Each row of numbers belongs to one of the things below and depends on some of the facts about them. Some rows are named. Which thing is each other row?

Facts:
pigroplal ζ: pligruk
griso ζ: skisu, pligruk, klagrul
subru ζ: skisu, paklin
plogrodres ζ: ruska, brimu, grofe
finor ζ: gedral, sepos, troskor
grofe ζ: pligruk
faste ζ: boskam, pligruk
nastes ζ: nole
sketek ζ: pizim
droba ζ: benak
dodam ζ: fleklafil
minetrik ζ: stedon
dratros ζ: klodum, teflufan, steklik
saflen ζ: stoklefle, napin
fleklafil ζ: pligruk
degren ζ: pligruk
troskor ζ: pligruk, gosopa
stoklefle ζ: napin
pegi ζ: gosopa, skopo, brukor
kuge ζ: grofe
sepos ζ: famo, stedon
flugek ζ: niner, draver, pligruk
kuflos ζ: pigroplal
vetros ζ: digren, kuge, pligruk, kugre, saflen
postem ζ: zoklir
brekor ζ: steklik
dulasti ζ: klakim, skisu
grefu ζ: saflen
pluston ζ: gogul, tista, paklin
tonim ζ: zilon, pligruk
rumu ζ: klime, stonis, gosopa
fliklel ζ: troskor, fleklafil
lofom ζ: nanor, ruflun
flimal ζ: skisu, saflen
gruri ζ: grofe, teflufan, gosopa
puplon ζ: bremon, pligruk, brukor
trutrir ζ: flodaske, pligruk, griso
nodudril ζ: tigra, pligruk
drabel ζ: niner, pligruk
bremes ζ: klalegak, steklik
broski ζ: steklik
zerufo ζ: pligruk, tista
putrer ζ: gratrum, sodritruk
triku ζ: paklin
nanok ζ: dodam, vadre
vagrer ζ: zilon, pligruk, stoklefle
skino ζ: skisu, pligruk
pelan ζ: pligruk, stoklefle, steklik
zilon ζ: pligruk, steklik
draver ζ: klakim, namodri
zoklok ζ: plosken, gosopa
kugre ζ: zilon, pligruk
luvo ζ: brekor
gratrum ζ: zilon, pligruk
skupar ζ: pigroplal, pligruk
gebe ζ: famo, paklin
napin ζ: fleklafil
plobus ζ: faval, stonis, bubin
gosopa ζ: klodum, brukor
maske ζ: brukor
klime ζ: zilon, pligruk
namodri ζ: pligruk, teflufan
bresku ζ: flodaske, trukis
trukis ζ: pligruk
nitrazol ζ: damu, studru
mipla ζ: griso, steklik
skine ζ: plosken
talo ζ: famo
mokim ζ: faval, tredis, flidofo, puflu
vemer ζ: grofe, pligruk
lugram ζ: klodum
tigra ζ: saflen
tukluk ζ: flodaske, stoklefle
puflu ζ: pigroplal
plosken ζ: brukor, fleklafil
vurivuk ζ: famo, stegi, listu, steklik
tista ζ: famo, paklin, steklik
paskabru ζ: klalir
fubrur ζ: broski, plapo, kuge, nodudril, napin, lugram
bubon ζ: klakim
damu ζ: nole, fleklafil
sorus ζ: klodum
steklik ζ: pligruk
keflik ζ: brekor, kugre, plogrodres
statri ζ: teflufan, nufluk
vodas ζ: gedral
bruvek ζ: napin, plaka
benak ζ: kugu
ruska ζ: klime, studru, listu, steklik
druste ζ: pigroplal, listu, gigezul
dedo ζ: tredis
lapitro ζ: zilon, pluston, saflen
stanas ζ: kini, boskam, grefu, gosopa
katralir ζ: klalegak, pligruk
dreki ζ: digren, paklin, namodri, stoklefle, rumu, fleklafil, steklik
voklom ζ: flimal, kistos
duda ζ: faval, skisu, pligruk
stazos ζ: pligruk, gosopa
bruluk ζ: finor, skopo
klagrul ζ: famo
klalir ζ: subru
broze ζ: stonis, fleklafil
kugrapos ζ: flodaske, lugram
stepo ζ: klalegak, kugre
klalegak ζ: subru
flutevak ζ: pligruk
tastel ζ: bremon
klakim ζ: tukluk, steklik
paklin ζ: pligruk, fleklafil
brukor ζ: pligruk
ludes ζ: dranan, skisu
brodruka ζ: stoklefle
flaruvir ζ: skopo
plugrer ζ: zilon, bremon, pligruk, paklin, flotir
doli ζ: skisu, pligruk
drukar ζ: pigroplal, teflufan
skidren ζ: flodaske, subru
lodis ζ: faval, flalak, brukor
dazo ζ: brimu
nufluk ζ: pligruk
flidofo ζ: plosken, stoklefle, fleklafil
gedral ζ: pligruk, paklin, fleklafil
plapo ζ: niner, flodaske, subru
stesol ζ: skisu, pligruk, brukor, steklik
lasul ζ: brimu
niner ζ: skisu, pligruk, fleklafil
lagras ζ: tredis, zerufo, steklik
kini ζ: fleklafil
kadipes ζ: faval, stonis, puplon, drukar, degren, putrer
pizim ζ: flodaske
momi ζ: zilon, klagrul, klalir
gidrel ζ: kugre
gigezul ζ: kugre, napin, plaka
brato ζ: stoklefle, gratrum, sketek
tipus ζ: nanor, kini
brimu ζ: pligruk, gosopa
vadre ζ: skisu, paklin, sodritruk
teflufan ζ: skisu
plaka ζ: zilon, klodum
studru ζ: pligruk
pleram ζ: namodri, steklik
fumir ζ: faval, degren, zoklir, zoklok
nanor ζ: plosken, fleklafil, bubon
flalak ζ: flodaske, pligruk
fubru ζ: famo, gratrum
dripo ζ: klakim
poten ζ: tredis, grofe, broze
fatrim ζ: katralir, klalir, trukis
boskam ζ: flalak, stoklefle
ruflun ζ: pigroplal, gedral, boskam, namodri, trukis
drako ζ: gogul, pizim
vaklur ζ: brekor, tregol, skisu, pligruk, gratrum
fledol ζ: klagrul, nufluk
kugu ζ: tredis, teflufan
stegi ζ: pligruk, gratrum
plimam ζ: dratros, steklik
kebram ζ: zilon, pligruk, namodri, fleklafil, kistos
nole ζ: ruska, pligruk
sodritruk ζ: grofe
sebun ζ: teflufan, rumu
zelin ζ: zilon, kebram, vagrer
[pigroplal, grofe, nastes, dratros, saflen, degren, troskor, pegi, kuge, vetros, postem, grefu, fliklel, trutrir, bremes, zilon, kugre, luvo, napin, nitrazol, kistos, tigra, tukluk, vurivuk, paskabru, fubrur, bubon, damu, sorus, steklik, keflik, ruska, katralir, duda, bruluk, broze, kugrapos, klalegak, skisu, doli, skidren, flidofo, gedral, lasul, niner, momi, gidrel, gigezul, flodaske, brato, brimu, pleram, stonis, fubru, fatrim, boskam, drako, famo, kebram, nole, zelin] Ψ b
[griso, subru, faste, sketek, dodam, stoklefle, sepos, listu, brekor, pluston, tonim, rumu, lofom, flimal, bremon, nodudril, drabel, broski, zerufo, triku, vagrer, skino, draver, gratrum, skupar, gebe, plobus, gosopa, bresku, mipla, skine, vemer, puflu, plosken, pligruk, statri, bruvek, benak, druste, stanas, klagrul, stepo, klakim, brukor, ludes, brodruka, plugrer, dazo, nufluk, faval, stesol, kini, pizim, tipus, vadre, teflufan, plaka, fumir, nanor, poten, digren, klodum] Ψ a
[plogrodres, finor, droba, minetrik, fleklafil, flugek, kuflos, dulasti, gruri, puplon, putrer, skopo, nanok, dranan, pelan, zoklok, zoklir, maske, klime, namodri, trukis, talo, mokim, lugram, tista, mevivuk, vodas, dedo, lapitro, dreki, gogul, voklom, stedon, stazos, klalir, flutevak, tastel, paklin, flaruvir, drukar, lodis, plapo, lagras, kadipes, tregol, studru, flalak, dripo, flotir, tredis, ruflun, vaklur, fledol, kugu, stegi, plimam, sodritruk, bubin, sebun] Ψ c
{pigroplal, subru, plogrodres, grofe, droba, dodam, saflen, troskor, stoklefle, flugek, kuflos, vetros, brekor, grefu, gruri, bremon, nodudril, bremes, broski, triku, pelan, draver, gebe, bresku, talo, kistos, plosken, fubrur, bubon, damu, mevivuk, keflik, vodas, ruska, lapitro, katralir, voklom, bruluk, klalir, stepo, flutevak, brukor, ludes, brodruka, doli, drukar, dazo, gedral, plapo, lagras, kadipes, momi, tipus, teflufan, tregol, stonis, fumir, flalak, fubru, flotir, tredis, vaklur, digren, stegi, kebram} α f
{griso, faste, sketek, dratros, degren, pegi, sepos, listu, postem, dulasti, pluston, tonim, rumu, fliklel, nanok, kugre, zoklir, plobus, gosopa, klime, namodri, trukis, nitrazol, tista, steklik, statri, benak, dedo, gogul, stedon, duda, kugrapos, klalegak, tastel, paklin, plugrer, faval, flidofo, stesol, gidrel, brato, vadre, plaka, studru, boskam, ruflun, drako, famo, klodum, fledol, plimam} α d
{finor, nastes, minetrik, fleklafil, kuge, lofom, flimal, puplon, trutrir, drabel, zerufo, putrer, skopo, vagrer, skino, dranan, zilon, zoklok, luvo, gratrum, skupar, napin, maske, mipla, skine, mokim, vemer, lugram, tigra, tukluk, puflu, pligruk, vurivuk, paskabru, sorus, bruvek, druste, stanas, dreki, stazos, klagrul, broze, klakim, skisu, flaruvir, skidren, lodis, nufluk, lasul, niner, kini, pizim, gigezul, flodaske, brimu, pleram, nanor, dripo, poten, fatrim, kugu, nole, sodritruk, bubin, sebun, zelin} α e

Some rows with their names:
[ -7   2  -1   4  30  -7  19  29  -2   6 -13  -4 -11   4 -16  12 -28 -16
 -19  15 -22  17   1 -24  -4  -9 -13]: trukis
[ -2  -4   3  -5  30 -10  19  18  -2  15 -13  -8  -6  11 -15  12 -29 -18
 -17  -6 -13  14  -7 -24  -3  -5 -10]: finor
[ -3  -4   3  -4  30  -8  19  18  -3  13 -13  -5  -7  12 -16  12 -29 -18
 -17  -8 -12  14  -6 -23  -3  -4 -11]: sodritruk
[  7  -5  -1 -10  27 -23  15 -15  -2   5  10 -17 -15 -21 -14  12 -27 -14
 -18  15 -10  14   1   5  17   5 -12]: vadre
[ 17  -6  -1  -9  28 -23  14 -14  -3   3  -1 -16 -10 -22 -12  12 -29 -19
  -6  -5 -22  19  -3  12  11   1 -14]: stepo
[ 15  -4  -1  -9  30 -23  14 -13  -2   3   8 -16 -16 -21 -12  13 -28 -10
  -8  -8  -9  14   2  16  11   9 -12]: teflufan
[ 18  -5  -1  -9  28 -23  14 -14  -3   3   0 -16 -12 -21 -13  12 -28 -18
  -5  -6 -22  18  -2  12  13   2 -14]: dazo
[ -4  -5   5  19  40 -23  15 -16  10  16  10   2 -16 -21  -7  16 -21 -18
  17  -9 -30  13  -8 -20   6  22  -3]: ruska
[  8  -5   4  -8  27 -22  17 -12  -3   7  -6 -16  -4 -22 -17  13 -29 -19
  -7  10 -15  13  -7  12  16  10 -14]: kini
[ 10  -5   1  -9  28 -23  14 -14  -3   5  -7 -16  -8 -21 -14  13 -29 -19
 -13   1 -15  13  -6  14  13  11 -14]: lofom
[ -4  -5  -1   4  29 -10  19  17  -3   9 -13  -4 -12  17 -16  13 -28 -18
 -19   5 -15  20   0 -27  -3  -8 -13]: zoklir
[ -6  -6  28  19  39 -23  15 -16   5  29   3  -9 -13 -20  -5  13 -21 -19
   2 -10 -28  13  -7 -21   2  18  -4]: flodaske
[ -3   4  -1  -4  36  -8  16  25  -2   6 -14  -3  -6  -7 -17  13 -29 -17
 -16  -7 -24  21  -6 -23  -4  -9 -10]: flalak
[ -7  -5  18  24  41 -23  16 -16  -1  22  21  -3 -17 -19  -1  12  -8 -19
   1  -2 -28  13  -8 -25   6   6  -6]: boskam
[ 10  -5  -2 -10  28 -23  15 -15  -3   3   7 -16 -15 -19 -13  13 -27 -20
 -16  14 -18  16   5   4  19   3 -13]: klodum
[  8  -6  -1 -10  28 -23  15 -15  -2   2   6 -15 -13 -19 -11  13 -28 -19
 -16  19 -20  17   4   4  18   0 -13]: plaka
[  9  -6   1  -9  28 -23  15 -14  -3   6  -6 -16  -7 -21 -13  14 -29 -18
 -13   2 -16  13  -6  13  11   8 -14]: bruvek
[ -4  -5   4  17  43 -23  14 -16   9  19   9   3 -16 -21  -6  17 -23 -19
  17  -9 -29  13  -7 -19   5  25  -2]: bremes
[ -6  -5  29  19  36 -23  17 -16   8  25   5  -7 -15 -20 -10  13 -22 -19
   5 -10 -28  13  -8 -19   5  24  -5]: lasul
[ -5  -5  -2   0  31 -15  19  20  -3  14 -14   6 -10  17 -16  16 -29 -18
 -18  15 -17  22   8 -26  -3  -4 -12]: plimam

Name these rows:
No name comes twice in this set of rows, the named rows included.
[ -4  -5  -1   9  30 -12  19  13  -2  15 -14  -8  -8  12 -15  19 -29 -18
 -19  17 -19  22   0 -27  -3  -5 -13] : tista
[  7  -5   0  -9  29 -23  14 -13  -3  11  -2 -16 -11 -21 -11  12 -29 -12
 -16  -3  -5  13  -5  16   9  13 -14] : flimal
[ -5  -4  13  10  52 -23  14 -16   0  23  14  -1 -13 -22   3  13 -12 -19
  17 -10 -29  14  -8 -21   1   3   2] : saflen
[ -6  -4  38   5  37 -23  24 -15   3  33   6 -13  -9 -21 -16  12 -15 -19
  14  -7 -28  13  -6 -21   6  18   6] : napin
[ -6  -4  -2   2  33 -14  20  22  -2  17 -13  -4 -14  15 -17  16 -28 -15
 -19   4  -7  17   3 -26  -3  -7 -14] : dulasti
[  0  -3  -1  -5  34 -13  15  19  -2   9 -13   6  -7   3 -16  20 -29 -19
 -10  -7 -21  24   0 -24  -3  -5 -10] : lagras
[ -6  -5  20  29  32 -23  20 -16   0  13  22  -2 -19 -16 -11  12  -8 -18
   3  -5 -29  13  -6 -25  12  15 -10] : pegi
[ -6  -4  20  15  39 -23  16 -14  23  27   4  -1 -12 -21  -5  12 -27 -19
   2  -4 -29  13  -8 -13   2  29   0] : zilon
[ -6  -5  30  13  44 -23  14 -16   2  35   4  -6 -10 -20   1  13 -21 -19
   4  -9 -28  13  -8 -20   1  14   1] : tukluk
[ -6  -6  34  11  34 -23  23 -16   6  29   6 -13 -12 -20 -16  12 -18 -19
  12  -8 -27  13  -7 -21   7  23   1] : broze
[ -4   2  -1  -7  37 -13  15  28  -1   8 -13   5  -5  -4 -16  17 -29 -18
 -13  -4 -24  24  -1 -22  -3  -8  -6] : pelan

Now the same things, written a new way:
Some rows with their names:
[  5 -15 -11   4  -2  10   3   2  10 -14 -13 -18   5  -4  -9 -10 -24 -26
  16  -2   5 -18 -17 -15  12 -15 -20  -7  -6]: lofom
[  1 -16   5  -3   1 -13   2  11   6 -17 -13  -3  -6 -14  14  -3  -3 -29
  21   6  11  -8  -9 -16  10 -10  11   2  17]: griso
[  6 -19 -11   6   3   7   8  -1  11 -15 -14 -22   7  -3  -7 -10 -30 -28
  15  -4   0 -15 -22 -15  11 -18 -11  -7  -6]: nufluk
[  4 -17  -8   3  -2   8  10   4  10 -14 -13 -21   4  -5  -5 -10 -31 -28
  16  -4   2 -16 -19 -11  12 -18 -13  -7  -2]: skino
[  7 -16 -13  -3  -3  12   2   1  11 -15 -15 -19  -1  -6 -10 -12 -24 -28
  20  -2   6 -16 -13 -17   9 -14 -22  -6  -9]: klagrul
[  1 -13   1   1   1 -12  -3   8   7 -15 -13   0  -3 -11   9  -4   4 -25
  21   7  12 -11  -7 -18  10  -8   7   4  11]: klodum
[-25 -15  -5  26 -17  26 -24   6  12  -2  -8   1  -8 -15 -11 -35 -34 -23
   4 -13  11  -5 -16 -26   8  -5 -15  -8 -14]: trutrir
[ -4  -8  13  37  -8  13 -33  12   8   0  -6  10  -4  -2 -33 -31 -19 -27
  -3 -10  11  -2   4 -14   4  11 -10  -8 -10]: troskor
[-27 -10  -5  25 -20  27 -26   7  10  -1  -8   4  -6 -14 -14 -34 -32 -22
   5 -11  14  -7 -14 -26   8  -4 -19  -8 -14]: nastes
[-30 -10   8  20 -17   6 -34  14   7  -4  -9  20 -17 -23   6 -28  -4 -23
  10  -2  22   1  -4 -30   6   3   6   1   4]: drako
[-27 -12  -5  27 -20  28 -27   7  12  -2  -8   4  -7 -15 -12 -34 -29 -22
   3 -12  15  -8 -15 -26  10  -3 -20  -9 -15]: gigezul
[ -5  -9  14  36 -11  16 -32  13  10  -2  -4   9 -10  -5 -30 -32 -15 -26
  -4 -11  13  -3   6 -14   6  13 -14  -8 -10]: vetros
[ -5  -6  14  33 -13  17 -35  14   8  -1  -5  12 -10  -5 -33 -31 -14 -26
  -2  -9  15  -4   9 -13   5  13 -18  -7 -10]: stonis
[-25  -9  -4  18 -22  28 -25   7  11  -2  -7   3 -10 -10 -15 -34 -31 -24
   7  -9  17  -4 -15 -25   8  -4 -20  -9 -17]: vurivuk
[ 16 -13 -11  20   4  -4 -16  11  21  -2  13  -1  11  -6 -31 -31 -23 -26
   0  -1   3   3   2   8  16   6  -4 -13 -21]: flutevak
[ -7 -12 -31   8 -10   9 -12   7  22  -1   9  -4  11 -16 -15 -34 -36 -20
   9  -1   6  -4 -14  -4  19  -9 -13 -13 -24]: dranan
[ 15  -9 -12  17  -3  -1 -20  13  20  -2  13   3   8  -7 -34 -31 -18 -24
   2   1   7  -1   8   8  17   8 -12 -12 -21]: mevivuk
[-11 -12 -18   5  -5 -14 -19  12  18  -3   9  13   4 -24   4 -28  -8 -20
  13   8  14   4  -6  -9  18  -2  13  -4  -6]: ruflun
[ 15  -9 -11  17  -3  -1 -19  14  21  -2  13   3   8  -7 -34 -31 -17 -24
   2   1   7   0   8   8  17   8 -11 -12 -21]: tregol
[ -9 -16 -17   7  -1 -15 -17   9  20  -5   9   9   5 -23   7 -28 -11 -22
  12   7  11   8 -11  -9  17  -4  18  -5  -8]: klime

Name these rows:
No name comes twice in this set of rows, the named rows included.
[  5 -19 -12   5  -3  12   4   1  13 -16 -14 -20  -1  -8  -6 -12 -21 -26
  16  -5   5 -18 -14 -16  12 -14 -20  -6  -8] : pizim
[-26 -13  -5  26 -16  24 -25   5  10  -1  -9   1  -4 -12 -12 -34 -36 -24
   5 -12  11  -5 -18 -27   7  -6 -14  -9 -14] : nole
[-29 -14   8  23 -10   2 -30  11   7  -4  -9  17 -12 -20   8 -28 -10 -25
   8  -3  18   4 -10 -31   5   0  14   0   4] : degren
[ 27 -13   7  13   4   2  -3   8  10 -16 -10 -12  -2   2 -26  -9  -4 -30
   9  -2   5 -15   7  -3  10   3 -17  -5  -3] : bresku
[-29 -15   8  23 -11   3 -31  10   9  -5  -8  17 -14 -22   9 -29  -6 -24
   7  -4  19   4 -10 -31   6   2  13   0   3] : kugre
[ 26 -10   9  12   3   1  -3  10   9 -15  -8 -11   1   6 -28  -7  -6 -30
   9   0   7 -15   5   0  11   2 -17  -6  -2] : draver
[-10  -9 -15   0  -8 -12 -16  13  20  -5  12  12   2 -19   3 -27  -7 -21
  14  11  17   7 -10  -5  20  -3  12  -4  -7] : plimam
[ 25 -14   9  16   4   3  -3   9  11 -18  -8 -12  -1   2 -25  -9  -2 -30
   6  -3   7 -15   4  -2  13   4 -18  -6  -3] : brodruka
[ 15 -11 -11  19  -2   0 -19  13  22  -3  14   2   6  -8 -31 -32 -16 -24
   0   0   7   0   7   8  18   9 -11 -12 -21] : lapitro
[ 28 -13   8  17  11  -4  -1   6   8 -14 -10 -14   8   7 -27  -7 -13 -32
   7  -2   1 -12  -1  -3   8  -1  -9  -7  -1] : brukor
[ -7  -4  16  36 -11  17 -37  16   4  -5  -5  11  -5  -7 -35 -31 -16 -30
  -4  -9  19  -4   5 -16   8  13 -21 -11  -9] : damu
[ 24 -15  10  19   4   4  -3   9  11 -20  -7 -12  -2   0 -23  -9   0 -30
   4  -4   8 -16   2  -3  15   4 -19  -7  -3] : stoklefle
[-32  -7  11  23 -15   5 -37  16   3  -6  -9  20 -10 -24   4 -27  -6 -26
   7  -1  26   1  -8 -32   8   3   3  -2   5] : fliklel
[  7 -21 -11   6   3   9   7  -2  13 -16 -13 -23   4  -4  -6 -11 -26 -28
  15  -4   1 -15 -22 -16  11 -16 -13  -7  -8] : gratrum
[ -5  -8  15  36  -8  16 -34  13   7  -5  -5   8  -6  -5 -32 -31 -16 -30
  -5 -10  15  -2   3 -16   7  12 -15 -10 -11] : kebram

